Each row has a class, written as a number after it.
[-311  182  575   50   -3   -9  272  181 -177 -301 -530   50 -262  108
 -190 -145  226   70  -48  341  328  245  463  344 -320  278  -26  223
  400  -15   63 -286 -151  553  118  209 -424   50  -65 -116  300 -222] | 9
[-353  274  460  -20   15   80  252  212 -127  -55 -388   55 -276   83
 -301 -203  256  -47  -65  224  157  123  302  331 -315  213 -163   83
  367 -145  127 -394  -69  471  109   52 -169  -82   25 -153  240  -81] | 6
[ 447  -80 -288 -220  215 -189  225  295 -152   71 -517 -192    7 -390
  -29  279 -155  343  143   33 -899  -46 -182   84   26  188   36  -10
  -85 -156 -254 -147   73  -48 -366 -166  -21  143  -67 -194 -310  -17] | 1
[ 486  -21 -443 -381  114  -20  346  269   81  165 -277 -236  -31 -115
    0  112 -157  433  216  -32 -820   43 -340  -18  131  158   19   66
  -16 -233 -321  -46   88  -23 -104 -193  151  -37  -27 -127 -396  237] | 9
[ -87   91  182  236  228 -118  159 -264 -361  -81 -150 -304 -207 -224
 -122 -231 -121 -292  382  204  208  330   47  110  -57  100  384 -118
   46  591 -157  146 -151  115 -402 -354   98  105 -119  -15  237 -213] | 5
[ 405   12 -428 -380   92  -36  274  236  130  240 -176 -207  -37 -133
  -22  117 -132  367  303   -2 -889    3 -389  -46   78  154   54   88
  -18 -239 -345  -42  121  -24  -60 -337  178  -57  -32 -126 -446  335] | 10
[-622 -196   -1 -119 -116 -214 -408  118  141   76  230 -341  153 -289
 -581  136 -247    5 -260 -702 -358  434 -189  131  334  203 -389  -30
 -488 -609  126  -23  -33   63  -21 -195  -71  347   49   94 -243  339] | 2
[ 425   -5 -456 -363  125  -40  302  317   51   63 -301 -237  -49 -201
  -58   95 -137  336  287  -16 -880   19 -341   14   42  225   71  101
   56 -217 -301  -78   81   18 -152 -290  205   -7  -50 -194 -338  206] | 5
[ 431   18 -381 -366   96    2  283  261   88  307 -187 -254  -62 -132
  -81  148  -90  338  370   11 -827 -104 -464   18  131  115   64    6
  -14 -312 -368  -63  103  -99   -7 -355  212  -36   28 -110 -360  390] | 8
[-173   58  244  217  232 -170  223 -400 -260 -168 -430 -450 -166 -425
  -47 -217 -155 -203  344   28  146  414  -36  106   76  158  248 -110
   74  554 -196  163 -129  137 -317 -395 -177  277 -126   70   89  -37] | 4
[-252  177  170   45  194 -103  127 -274 -190   63 -139 -576 -229 -386
 -218 -186 -221 -246  328  -60  -59  438 -186  147  137  281  293  -98
   51  273 -221  141 -197  186 -133 -642  109  252  -81   18  107  128] | 7
[ 385   31 -350 -333  136 -138  214  206  -17   96 -176 -104   21 -183
 -107  338  -70  195  115  -87 -715    7 -385  112  118   59    6   57
 -107 -302 -209  -57  195   35 -204 -182   93   21   70 -107 -362  171] | 4
[-372  288  607  -12  -73  -46  101  245  -95  -68 -332  129 -322  177
 -330  -54  284  -67   86  319  137    7  359  455 -397  200   57   84
  305 -187   19 -249   -1  431  179   67 -191  -31   93 -141  181  -91] | 8
[-518  -64   29   -7   54 -286 -341  205  -78    2    4 -509   36 -412
 -563  170 -417   68 -407 -545 -310  428 -166  225  398  189 -438  -22
 -233 -274   91  -92 -159   85 -270 -237 -168  431    3  -79 -192  229] | 0
[-506   20   26    2   88 -242 -408  193    8  157  230 -455   48 -298
 -558  125 -334  -58 -408 -524 -206  413 -211  187  435   86 -452  -58
 -234 -337   93   -5  -74   41 -145 -250 -111  387   56  -36 -228  406] | 6
[-210   72  183   16  225 -136  122 -265 -176  127 -234 -610 -156 -483
 -187 -239 -256 -200  264 -123 -129  477  -82  115  100  332  235 -149
  -73  263 -233  177 -184  152 -203 -634   97  259 -147   -3   13   38] | 10
[-267  204  557  106   -1   51  271  178 -122 -224 -394   73 -331  145
 -226 -260  262  -23  -32  461  376  115  352  288 -306  213  -91  134
  386   34  156 -312 -116  566  206  185 -396  -27  -55 -144  298 -139] | 2
[-156  129  115  261  218 -138   29 -225 -279  -14   48 -277 -155 -175
 -153 -190  -68 -400  370  233  218  269  -11   98  -21   86  354  -99
   32  533 -127  240 -104  135 -352 -419  140   91 -135   22  185  -47] | 1
[ 443   18 -371 -308  156 -155  376  127 -142    9 -326 -186 -111 -257
   -9  332 -232  363   55  -23 -732   92 -338  105  148  123  -76   43
  -74 -198 -182 -122   68    9 -259  -83  -28   62   60 -175 -304   83] | 7
[-127   80  262  208  261 -193  213 -359 -310  -89 -403 -416 -205 -445
  -78 -176 -192 -212  272  105  104  349  -14  150   69  151  248 -112
   55  571 -172  100 -162  155 -301 -386 -158  234 -106   14  114  -28] | 10
[-637 -232  -25 -101 -116 -240 -358  165  129  -24  173 -393  158 -294
 -602  130 -284  -14 -313 -683 -254  428 -112  156  367  233 -353   46
 -423 -574  176   32  -29  107  -49 -120 -122  433    0   30 -223  219] | 4
[-670 -208  -20 -140  -59 -219 -397  156  157   87  210 -415  184 -343
 -599   75 -348   34 -298 -697 -405  512  -81  135  416  237 -429  -15
 -518 -628  197   -8  -43  113   22 -178  -57  408  -26   47 -268  355] | 1
[-250  359  456  -93  -46   87  224  209 -107   55 -352   75 -262   47
 -318 -133  231   81   -3  223  -23   71  169  344 -278  217 -265  -14
  361 -245  107 -470  -81  470  155    9 -169 -160   66  -94  151   48] | 2
[-342  343  615    4  -75  -61  149  196 -127 -101 -325  171 -348  129
 -278  -52  314   37   88  367  149   29  263  367 -450  178  -19   88
  263 -141  -19 -296    1  459  151   23 -311  -33   79  -60  191 -108] | 3
[-676 -184   -3  -85  -56 -196 -369  127  128  -45  139 -379  112 -275
 -584   52 -300    4 -311 -669 -252  517 -101  130  376  222 -309   66
 -393 -495  168  -26  -80  161  -15 -170  -97  408  -30   74 -193  333] | 6
[-509  -80   24    7   81 -289 -374  185  -60  -67   66 -486   71 -427
 -559   83 -421   14 -448 -479 -100  483  -94  176  383  151 -506   37
 -296 -137  181  -14  -93   97 -219 -184 -226  488  -16  -99 -186  175] | 3
[-361  313  608    8  -60  -65  180  172 -124 -114 -341  170 -380  177
 -294  -42  244  -32  -21  338  250   17  271  420 -387  186  -17   91
  293 -116   76 -277  -23  443  158   95 -284  -10  107 -111  202  -95] | 6
[-236  183  544   68  -48   31  274  162 -103 -208 -425   73 -268   49
 -256 -198  269 -103  -71  433  380   73  303  312 -264  259 -134  127
  348   -2  228 -312  -86  588  246  159 -425   22  -32 -171  265 -156] | 2
[-585  -52  147  -21  -89 -188 -414  128   99  -85  -45 -415  179 -185
 -455  214 -146  101 -431 -631 -104  665 -125  152  300  209 -230   47
 -151 -531   -7  -83  -46  164 -157 -274 -304  353   11  140 -131  444] | 6
[-299  290  575   32  -56  -59  140  216 -140 -149 -382  122 -360  129
 -241  -55  228   21   32  318  137   82  299  413 -419  251   48  122
  354 -109   26 -256  -77  485  109   51 -321    5  112 -118  174 -121] | 7
[-663 -204  -33 -136  -94 -243 -286  107   61  -29   76 -435   93 -399
 -586  108 -364   19 -374 -657 -336  442 -119  126  434  252 -465    3
 -453 -524  231  -56  -85  141  -26 -136 -230  441   -8   41 -201  229] | 0
[-643  -66   60  -65 -110 -144 -502  163  192    7  151 -393  268  -65
 -488  191  -77  -69 -266 -707 -170  628 -128  144  279  175 -179   54
  -85 -666  -33   47  -15  151  -76 -315 -122  293   38  177 -180  592] | 4
[ 407   73 -275 -301   88 -137  327  122  -68  113 -333 -135  -65 -208
  -21  368 -108  331   21  -80 -667   70 -336   99  109  129  -65  -31
  -64 -294 -236 -124  108    3 -204 -129  -11   27   93 -122 -327  150] | 6
[ 401   32 -318 -242  176 -154  315  165 -109   43 -293  -80  -88 -233
  -47  288 -101  206   65   26 -627  -68 -328  102  100   47  -21   32
  -80 -140 -174 -126  141  -19 -244  -59    7   35   44 -151 -292   65] | 6
[-660 -251  -30  -73  -87 -219 -344  134  103  -98  118 -405   98 -318
 -575   16 -322  -30 -290 -640 -249  462  -55  111  415  231 -402   84
 -386 -408  245    6  -82  177  -32 -163 -166  456  -65   20 -209  225] | 5
[-361  275  626  -19  -18  -42  162  248 -138  -62 -342  109 -320  159
 -299  -78  322   32   68  310   98  105  298  418 -444  218   55  104
  282 -224  -83 -288    1  430  117   58 -231  -54  113 -123  218 -117] | 9
[-668  -83  107  -75 -132 -178 -475  182  116  -94   80 -417  188 -151
 -472  180  -94   37 -294 -700 -245  629 -116  154  206  241 -178   55
 -164 -678  -14  -74  -47  143 -152 -326 -138  315   -5  152 -118  453] | 7
[-262  210  194   62  167 -139   76 -255 -126   48 -161 -565 -161 -468
 -236 -255 -201 -228  305  -54  -77  475 -192  134  147  315  189 -165
  -12  317 -231  171 -180  246 -150 -679   42  300 -157   58   21  121] | 3
[-382  323  622  -22   33  -54  168  174  -91  -58 -288  118 -379  194
 -319 -105  200   69   45  337  162   99  247  409 -333  178  -72   86
  237 -111  -26 -277   17  463  186   13 -234  -42  105 -111  165  -22] | 9
[-265  362  612   39  -31  -21  169  264 -149   31 -328  104 -339  117
 -350  -84  303  -15  112  428  143  -20  258  433 -406  191   33   48
  343 -125   -2 -298  -16  434  176   20 -262  -50  131 -174  171  -84] | 8
[-262  305  467 -110  -54   40  328  174  -95  -98 -542   17 -245  -57
 -259 -153  146  176  -57  191  -31  276  264  345 -302  325 -379   59
  261 -177  103 -441 -116  523  103   44 -346  -39   -1 -131   98 -122] | 3
[-182   11  308  219  196 -164  189 -357 -230 -231 -472 -435 -138 -412
  -28 -269  -75 -263  307   36  210  446   27   93   59  165  324 -126
   46  535 -218  117 -145  124 -281 -424 -207  276 -140   72  153  -41] | 5
[ 372 -150 -347 -287  194 -198  317  242 -123  -86 -627 -202  -23 -327
    7  272 -269  408  131  -64 -887  141 -150  128   48  245    4   90
  -82  -34 -286 -119   40    6 -410 -124  -34  145  -49 -243 -362 -100] | 0
[-234  305  602  102  -26   83  288  180 -116 -217 -415  105 -300  116
 -214 -231  312  -20  -92  488  479  141  326  304 -292  226 -102  160
  484    8  182 -363 -137  630  252  155 -415  -18  -31 -154  324 -115] | 6
[ 400   11 -408 -348   83  -44  328  209   55  154 -175 -259  -79 -139
  -42  193 -205  347  233  -44 -813   48 -461   31  117  164  -25   69
  -44 -269 -233  -91   98  -24  -81 -218  121   -4   10 -149 -378  292] | 7
[-382  329  618   34  -57  -15   88  254  -52  -81 -249  166 -334  197
 -353 -112  379 -118  155  417  196   30  249  403 -399  132  114  136
  341 -151  -15 -298   30  496  197  -67 -183  -51   91 -112  194   -9] | 8
[-158   12  221  289  168 -147   65 -256 -306 -136 -145 -302 -198 -216
 -181 -231  -76 -314  348  195  291  321    2  107  -54  128  344 -133
  -18  572 -131  134 -155  169 -393 -403   55  115 -153   28  241 -131] | 2
[-629  -34   37  -23   78 -258 -399  196   68   19  161 -456  104 -305
 -544   68 -380    8 -349 -586 -214  474 -115  191  440  122 -426  -29
 -299 -291  107  -85 -124   15 -141 -250  -46  400  -44    4 -220  383] | 1
[-184  129  126  217  241 -110   91 -252 -344  -90 -108 -324 -186 -228
 -143 -217 -122 -307  299  156  231  335   20  109  -33  124  320 -101
   44  484  -86  154 -143  197 -306 -411  101  105 -189   15  220 -129] | 3
[-108   59  148  199  256 -135  104 -269 -351  -92 -178 -303 -185 -225
 -131 -187 -124 -251  303  147  150  338   60  110  -17  135  341 -110
   13  485 -147  167 -135  167 -415 -359  127  110 -149   -1  204 -191] | 9
[ 438  -82 -349 -188  180 -205  120  365 -127   78 -358 -191   -9 -397
 -155  288 -127  192  170    4 -875  -55 -287  138   45  193   -4   38
  -71 -123 -209 -131   91   86 -346 -265   89   96  -45 -254 -349   42] | 2
[-268  314  649   20  -66  -73  174  210 -141 -122 -383  103 -373  120
 -282  -78  254   52   60  379  169   33  274  423 -428  239  -30   48
  282  -70   18 -295  -43  454   97   83 -325  -37   83 -136  186 -148] | 4
[-233  107  245  219  197 -207  196 -427 -288 -289 -437 -344 -176 -387
  -42 -144 -103 -320  315   80  182  399  -28  146   13  113  304 -104
   36  567 -170  141 -159  107 -326 -394 -215  281  -97  132  221  -76] | 3
[ 447  -93 -328 -182  181 -204  277  238  -97 -175 -578 -181    5 -404
  -37  280 -222  373   81   44 -774  136 -212   96   84  216  -15  112
  -49   -3 -200 -172   40   97 -392 -140  -80  169  -86 -252 -338  -26] | 1
[-686 -221  -14 -168  -84 -191 -370  137  175   55  167 -442  129 -286
 -576  -16 -293  -17 -224 -682 -346  474  -48  113  409  219 -359  -13
 -465 -576  157   49  -69   61   70 -228  -64  441  -16   66 -243  356] | 8
[ 339  -12 -450 -381  110  -62  320  256   77   96 -273 -218  -80 -124
  -87  171 -235  389  283  -35 -872   55 -334   46  144  151   12   80
  -34 -228 -290  -64   92  -11  -65 -258  155   45  -21 -157 -404  267] | 8
[-531  -36   23  -13   83 -268 -350  162  -38   22  147 -529   30 -414
 -563  119 -434   69 -408 -513 -196  477 -190  176  479  135 -529   -8
 -292 -242  162  -64 -121   86 -152 -243 -171  443    0  -59 -210  356] | 1
[-657 -259  -15 -105  -90 -175 -349  104  113   14  159 -401  156 -232
 -575   88 -256  -83 -312 -685 -199  486   -1  129  403  165 -339   59
 -421 -506  196   41  -33   87   30  -82 -106  403   26    6 -214  286] | 8
[ 431  -70 -340 -200  255 -207  236  277 -164  -65 -521 -166  -58 -302
  -78  293 -233  371  150   36 -854   59 -204  119   88  178    5   88
    9  -53 -291 -133   17   70 -404 -154  -14  140  -63 -206 -316   35] | 9
[-604 -224  -66  -87  -78 -218 -349  133  138    0  223 -357  164 -282
 -616   80 -292  -49 -331 -660 -263  498 -135   88  373  188 -337   42
 -458 -505  176   21  -30  152   -5 -135 -135  402    9   66 -262  321] | 2
[-561 -122   16    4  133 -260 -383  205  -38   30  138 -492   41 -320
 -609  109 -426  -54 -396 -494 -167  373  -69  180  419  114 -405   18
 -307 -249  143   -2 -106   47 -167 -208  -74  444  -40  -69 -126  287] | 1
[-195  211  164   66  272 -122  164 -260 -215  105 -201 -585 -218 -450
 -228 -238 -311  -74  254  -36 -143  480 -177  159  199  318  186 -176
   16  338 -281  115 -211  201 -198 -589   77  243 -129  -22   30   63] | 9
[-133    9  117  211  178 -118  182 -303 -371 -149 -170 -320 -245 -232
  -89 -206 -136 -245  312  142  170  359   34  109  -32  172  370  -63
    1  532  -97  142 -181  189 -401 -343   49  129 -138  -10  223 -230] | 7
[-300  247  498  -21   19   15  254  182 -124 -175 -481   51 -301   59
 -279 -176  192   43    0  243   93  181  300  334 -329  211 -121   71
  277  -83   71 -444 -120  455   69   61 -243  -82  -14  -79  226  -69] | 2
[ 417   30 -391 -306  157 -179  345  142 -130   16 -408 -128  -91 -316
  -30  347 -167  307   10    1 -824   -8 -336   77  157  119  -41   54
  -60 -146 -181 -129   95   81 -275 -170  -90   89   58 -163 -346   42] | 0
[-530  -68  -30    1   69 -269 -323  203  -89  -24   47 -480   11 -362
 -546  113 -417   34 -356 -505 -212  412 -125  200  394  138 -435   -8
 -238 -208  109  -56 -140   52 -237 -201 -156  430  -35  -51 -171  209] | 3
[-546 -259  -31 -104  -67 -250 -275  156   75  -41   80 -422  141 -416
 -563   85 -372   61 -367 -626 -367  541  -97  133  363  272 -447   73
 -472 -438  184  -28  -75  151 -123  -78 -247  446  -36  -19 -284  149] | 10
[-222  270  534   49  -52   41  251  256 -151 -234 -435  116 -233   95
 -234 -114  325  -80  -16  411  302  112  367  344 -308  229  -42  191
  503  -66  126 -336 -129  573  202  162 -417    9    1 -148  305 -161] | 5
[ -96  111  118  229  157 -138  126 -236 -321 -103 -130 -283 -200 -245
 -116 -233 -102 -293  345  244  218  332   11   81  -70  142  342 -116
   22  578 -115  175 -168  170 -375 -392   31  134 -145   11  180 -210] | 3
[-316  295  479  -56  -11    5  244  140 -107 -211 -498   83 -267   30
 -243  -93  152   97  -44  227  108  211  302  319 -286  227 -240  114
  299  -79   96 -421  -73  530   94   46 -305  -17  -37  -69  169  -85] | 3
[-190  131  149   36  185  -86  166 -240 -197  159 -168 -609 -219 -444
 -257 -247 -175 -173  305  -51 -117  429 -241  127  129  362  260 -192
    5  259 -225  132 -195  210 -175 -663  111  241  -77  -14   64   96] | 2
[ 442    3 -393 -329  112  -35  315  197   63  206 -310 -262  -55 -210
    7  126 -147  414  255  -47 -797   20 -391  -25  120  171   34   44
  -45 -201 -340  -63   73  -60  -95 -280   80  -14  -18  -77 -367  309] | 6
[-622 -168  -26  -92  -99 -236 -284  145   59  -24  122 -436   98 -353
 -590  124 -302   23 -342 -633 -300  524 -137  165  422  264 -475   36
 -369 -497  188  -26  -82  157  -53 -116 -214  437   35  -18 -228  216] | 9
[-487  -44  -21  -45  112 -256 -333  152    2   77  109 -526   37 -363
 -586   61 -466   82 -332 -550 -265  464 -175  181  481  142 -494  -30
 -307 -192   84  -16  -92   94 -185 -303 -114  395  -16  -50 -274  342] | 4
[-238   88  191  255  198 -145   91 -305 -360 -149 -116 -295 -207 -181
 -128 -129 -128 -273  250  153  319  356   85  141  -24  114  372  -81
   62  464  -74  141 -156  185 -374 -348  136  107 -168    3  268 -142] | 1
[-309  293  590   15   10  -42  233  264 -142  -68 -330   63 -399   92
 -351 -156  262  -37   23  431  151   77  291  388 -436  244   39  155
  330  -69   -3 -268  -23  533  148   53 -314  -26   88 -211  180 -142] | 10
[-237  159  159   27  200 -133  135 -283 -176   89 -174 -552 -173 -409
 -244 -170 -259 -184  297 -102 -120  534 -218  162  156  274  241 -124
   35  274 -250  174 -184  232 -199 -660   61  258  -73   37  -14  169] | 10
[-269  269  540   13  -22   14  325  191 -144 -123 -420   25 -301   50
 -232 -163  237  -70  -35  413  261  147  344  371 -289  287  -66  174
  453  -57  119 -281 -151  555  221  171 -430   15   11 -177  232 -133] | 10
[-317  343  604   19  -34  -56   96  186  -71  -32 -227  164 -357  202
 -343  -42  307  -94  109  386  151   92  195  421 -406  174   67   90
  265 -147  -10 -255   21  527  167  -53 -207  -98  139  -87  171   33] | 2
[-576  -53  109  -79 -193 -162 -423  138  138  -77  -47 -404  267 -117
 -459  272 -100   53 -344 -678 -162  675 -107  155  245  249 -159   25
  -58 -618  -11   -8  -74  108  -88 -269 -286  396   85  130 -188  491] | 8
[-343  311  633   23  -34  -42  123  152  -80  -80 -285  151 -360  213
 -299  -60  269   35   54  346  211   74  243  382 -410  184   16  106
  268 -133    0 -282    5  492  196   15 -245  -89   88  -85  183   14] | 2
[ 405   34 -406 -313   69  -71  273  252  101  112 -157 -193   -9 -113
  -61  171  -93  270  264   -8 -739    2 -448   26   93  107   69   79
   10 -219 -305  -27  151  -39 -139 -219  175  -24   15  -99 -359  285] | 9
[-628  -20  142  -44  -89 -173 -501  164  154   49  126 -371  256  -48
 -431  257  -68  -30 -328 -675 -116  680 -112  153  237  150 -150   51
 -101 -657  -85   25  -20   51  -91 -252 -209  315   88  190 -164  588] | 6
[-505  -27  -14   -5  114 -262 -376  240  -72  122  218 -481   48 -291
 -583  131 -338  -73 -349 -507 -236  404 -150  217  399  128 -393    8
 -215 -278   82    3 -115   39 -208 -206  -50  381   27  -97 -204  292] | 9
[-289  323  421  -54  -16  104  195  251  -66  -18 -280   58 -242   95
 -344 -149  226   17   19  211   62  173  186  312 -271  196 -174  137
  390 -231   73 -436  -85  550  194  -59 -158 -124   54 -107  150  109] | 7
[ 438  -93 -299 -206  184 -216  227  349 -182   22 -502 -238  -43 -397
 -104  283 -175  251  195   17 -873   10 -199  135   35  216   62   47
   -4  -86 -268 -127   43   12 -376 -182  -25  186  -29 -280 -335  -41] | 5
[-204  125  260  250  264 -199  180 -379 -245 -258 -420 -404 -172 -398
  -62 -145 -154 -230  244  116  208  398  -43  144   94  135  289  -84
   55  551 -168   84 -139  142 -306 -418 -186  255 -150   85  198   12] | 1
